Below are the code and all the weights of a small trained network. Each question names an input and a target symbol and asks about switching units off, where a switched-off unit gives its printed mean instead of its output.

import numpy as np


def w(rows, s, z=0):
    codes = np.array(rows[::2]) - 128.0
    scale = np.full(codes.shape[1], s)
    scale[-1] = z or s
    return codes * scale


def softmax(a):
    e = np.exp(a - a.max(-1, keepdims=True))
    return e / e.sum(-1, keepdims=True)


def log_softmax(a):
    a = a - a.max(-1, keepdims=True)
    return a - np.log(np.exp(a).sum(-1, keepdims=True))


def net(x, mask):
    ids = ['αβγδζθλμξπστφψω'.index(c) for c in x.split()]
    T = len(ids)
    res = E[ids] + P[:T]
    u = 0
    for l in range(3):
        r = res
        for j in range(2):
            rows = slice(3 * j, 3 * j + 3)
            q, k, v = (r @ M[l][rows].T for M in (Q, K, V))
            z = softmax(np.where(np.tri(T) > 0, q @ k.T / 3**0.5, -1e9)) @ v
            o = O[l][rows]
            res = res + np.where(mask[u + j], z, o[:, -1]) @ o[:, :-1]
        u += 2
    return log_softmax(res[-1] @ U[:, :-1].T + U[:, -1])


Q, K, V, O = {}, {}, {}, {}
E = w([
[44,8,166,100,177,123,200,80],'α',
[88,117,83,118,128,52,36,58],'β',
[116,75,222,164,47,109,43,238],'γ',
[255,223,104,243,27,122,214,143],'δ',
[93,43,141,133,73,86,161,81],'ζ',
[4,96,131,123,119,179,127,48],'θ',
[82,173,97,63,64,148,169,164],'λ',
[65,70,130,134,117,111,140,99],'μ',
[91,61,144,122,111,97,172,101],'ξ',
[144,104,105,144,181,37,209,218],'π',
[134,51,19,104,191,148,53,178],'σ',
[31,83,98,195,109,84,190,98],'τ',
[78,188,186,110,193,60,133,85],'φ',
[165,127,61,102,234,89,171,29],'ψ',
[233,54,201,20,149,78,116,141],'ω',
],0.0091)
P = w([
[101,73,143,140,63,166,175,120],'0',
[91,81,124,110,74,88,187,126],'1',
[103,110,111,105,91,60,165,120],'2',
[100,135,106,89,119,43,150,129],'3',
[91,155,95,80,135,32,136,131],'4',
[95,163,84,60,157,20,122,137],'5',
[88,168,85,44,165,1,112,138],'6',
],0.0055)
Q[0] = w([
[107,74,118,161,161,141,69,101],'0.h1',
[217,156,171,169,87,201,89,247],'0.h1',
[151,170,210,172,119,130,105,143],'0.h1',
[96,114,113,80,110,89,137,149],'0.h2',
[81,111,129,91,105,103,124,139],'0.h2',
[91,108,118,99,107,68,150,142],'0.h2',
],0.013)
K[0] = w([
[126,83,110,145,182,119,10,93],'0.h1',
[164,56,165,248,57,189,169,138],'0.h1',
[114,132,208,250,112,129,147,102],'0.h1',
[168,185,104,158,94,127,155,135],'0.h2',
[139,179,119,137,94,139,144,138],'0.h2',
[154,185,103,145,108,110,145,140],'0.h2',
],0.012)
V[0] = w([
[77,34,184,93,120,182,155,188],'0.h1',
[81,117,188,146,91,90,69,94],'0.h1',
[104,183,225,105,118,99,195,107],'0.h1',
[74,106,122,1,117,116,120,150],'0.h2',
[95,167,113,36,127,64,101,188],'0.h2',
[127,99,160,145,136,154,131,90],'0.h2',
],0.0071)
O[0] = w([
[78,59,189,136,132,195,166,216,150],'0.h1',
[74,122,254,136,64,62,72,94,138],'0.h1',
[102,201,217,174,180,106,239,111,203],'0.h1',
[80,119,155,33,109,111,154,155,254],'0.h2',
[101,180,130,35,108,68,139,191,225],'0.h2',
[137,89,168,143,130,171,119,105,84],'0.h2',
],0.007,0.0038)
Q[1] = w([
[162,152,113,115,102,170,121,201],'1.h1',
[117,144,122,141,136,123,131,78],'1.h1',
[136,111,157,129,127,140,125,151],'1.h1',
[228,144,163,240,171,209,53,119],'1.h2',
[58,45,194,51,117,90,164,179],'1.h2',
[25,159,125,58,100,23,255,127],'1.h2',
],0.007)
K[1] = w([
[177,101,99,202,137,117,87,85],'1.h1',
[113,128,137,117,130,135,165,132],'1.h1',
[160,139,139,143,134,107,107,143],'1.h1',
[140,45,171,253,126,238,190,25],'1.h2',
[221,143,137,96,141,67,76,217],'1.h2',
[88,202,145,54,123,53,101,218],'1.h2',
],0.0064)
V[1] = w([
[51,26,173,134,116,178,190,94],'1.h1',
[140,74,170,152,177,180,100,102],'1.h1',
[125,127,107,210,115,220,66,142],'1.h1',
[119,227,28,109,128,79,246,213],'1.h2',
[203,22,189,54,173,4,66,164],'1.h2',
[120,51,189,91,222,193,183,197],'1.h2',
],0.0039)
O[1] = w([
[90,24,114,130,161,133,148,79,197],'1.h1',
[129,107,147,144,137,203,110,123,84],'1.h1',
[97,135,112,167,108,171,98,144,50],'1.h1',
[101,160,77,132,145,41,206,160,255],'1.h2',
[253,83,198,80,154,92,48,169,132],'1.h2',
[148,93,128,114,234,189,167,162,138],'1.h2',
],0.0056,0.0066)
Q[2] = w([
[33,165,157,64,135,3,209,55],'2.h1',
[71,68,80,14,101,69,154,144],'2.h1',
[144,157,88,167,126,104,103,25],'2.h1',
[187,148,57,166,162,168,99,102],'2.h2',
[131,10,195,97,135,114,113,124],'2.h2',
[155,195,163,217,68,170,112,167],'2.h2',
],0.0082)
K[2] = w([
[205,254,129,116,112,82,134,148],'2.h1',
[172,163,71,66,113,104,91,179],'2.h1',
[187,129,120,199,113,130,121,47],'2.h1',
[151,101,99,151,114,191,158,61],'2.h2',
[185,115,180,161,138,100,77,173],'2.h2',
[66,82,146,99,116,176,134,119],'2.h2',
],0.0091)
V[2] = w([
[171,57,42,97,30,175,95,148],'2.h1',
[148,116,165,138,205,55,101,2],'2.h1',
[201,68,93,214,198,86,166,156],'2.h1',
[181,107,140,25,184,131,127,89],'2.h2',
[84,107,206,136,83,116,91,230],'2.h2',
[102,66,112,133,154,188,137,45],'2.h2',
],0.0068)
O[2] = w([
[125,140,64,15,95,85,79,157,3],'2.h1',
[199,4,138,203,90,181,98,68,68],'2.h1',
[174,48,43,189,201,116,100,255,61],'2.h1',
[251,140,117,53,152,168,168,84,165],'2.h2',
[113,173,181,135,182,133,8,185,164],'2.h2',
[70,107,75,48,105,177,165,127,13],'2.h2',
],0.0064,0.0047)
U = w([
[128,80,140,101,194,191,159,152,9],'α',
[152,97,159,81,3,79,73,54,131],'β',
[96,156,175,154,212,130,18,168,206],'γ',
[138,135,100,149,138,132,116,133,88],'δ',
[138,89,139,128,51,139,128,165,189],'ζ',
[85,165,113,113,127,218,95,60,166],'θ',
[49,195,121,61,136,83,202,122,97],'λ',
[129,128,124,125,124,136,107,128,58],'μ',
[144,112,130,128,105,149,135,153,45],'ξ',
[137,98,73,217,208,63,123,213,160],'π',
[139,117,46,54,174,120,70,139,216],'σ',
[61,100,59,218,105,113,117,144,166],'τ',
[163,140,218,222,139,153,174,67,140],'φ',
[190,98,42,114,140,138,181,74,186],'ψ',
[237,127,174,75,174,157,134,159,100],'ω',
],0.0047,0.0015)

Each question gives the input, a string of symbols that net reads in full, and the target symbol t.
The units are the heads (3 rows each of Q, K, V and O). Each row of codes is followed by its name. A weight is (code - 128) times the scale printed after its matrix; where a second scale follows, it is the last column's (O and U).
mask holds one flag per head, layer by layer. A switched-off head (its flag False) gives its mean, the last column of its rows in O, instead of its output. The means were averaged over made-up inputs and are rounded, as every weight is.
A unit's drop is (log p(t) with every unit on - log p(t) with that unit switched off) / (log p(t) with every unit on - log p(t) with every unit switched off).
The circuit of an input: a set's keep is (log p(t) with only the set's units on - log p(t) with every unit switched off) / (log p(t) with every unit on - log p(t) with every unit switched off). Starting from all 6 units, units are removed one at a time, each time the one whose removal leaves the highest keep (on an exact tie, the one counted first), for as long as the keep stays at least 0.8.
units of the circuit, in order: the units of the circuit, biggest drop first
unit that matters most: the unit with the biggest drop
heads that matter: for each layer, one digit per head in row order, 1 if its drop is at least 0.15 and else 0, layers parted by /
drop of u: that unit's drop, to one decimal
input ζ α ψ φ α, target φ: unit that matters most -> 2.h1
input λ φ θ, target φ: heads that matter -> 10 / 00 / 10
input α ζ φ π α, target π: heads that matter -> 00 / 01 / 10
input θ β λ α λ ψ ζ, target ψ: units of the circuit, in order -> (0.h1, 2.h2, 2.h1)
input σ ψ α, target ψ: units of the circuit, in order -> (2.h2, 0.h1)
input λ λ γ, target γ: units of the circuit, in order -> (2.h2, 0.h1)
input φ β θ α, target β: units of the circuit, in order -> (0.h1, 1.h2, 2.h1)
input σ α β λ ζ ψ θ, target ψ: units of the circuit, in order -> (0.h1, 2.h2, 2.h1)
input α φ λ β ζ μ, target β: heads that matter -> 10 / 01 / 10
input ξ π τ, target π: units of the circuit, in order -> (2.h1, 1.h2)
input β λ α, target λ: units of the circuit, in order -> (2.h1, 0.h2)
input λ ω α, target ω: units of the circuit, in order -> (1.h2, 2.h2)
input λ λ λ β λ θ β, target β: units of the circuit, in order -> (0.h1, 2.h1, 1.h2)
input π λ θ λ δ α α, target π: heads that matter -> 01 / 00 / 10
input δ α λ α, target τ: unit that matters most -> 0.h2
input λ λ ψ β α ζ θ, target β: units of the circuit, in order -> (0.h1, 1.h2, 2.h1)
input θ σ τ, target σ: units of the circuit, in order -> (0.h1, 2.h1)
input φ λ β τ, target β: units of the circuit, in order -> (0.h1, 2.h1, 1.h2)
input λ φ ξ, target φ: heads that matter -> 10 / 00 / 10
input λ λ λ α π, target π: unit that matters most -> 2.h1
input δ θ λ β, target τ: drop of 1.h2 -> 0.2
input σ τ φ λ φ μ θ, target φ: drop of 2.h2 -> 0.1
input λ λ λ λ λ γ, target γ: drop of 0.h2 -> 0.1
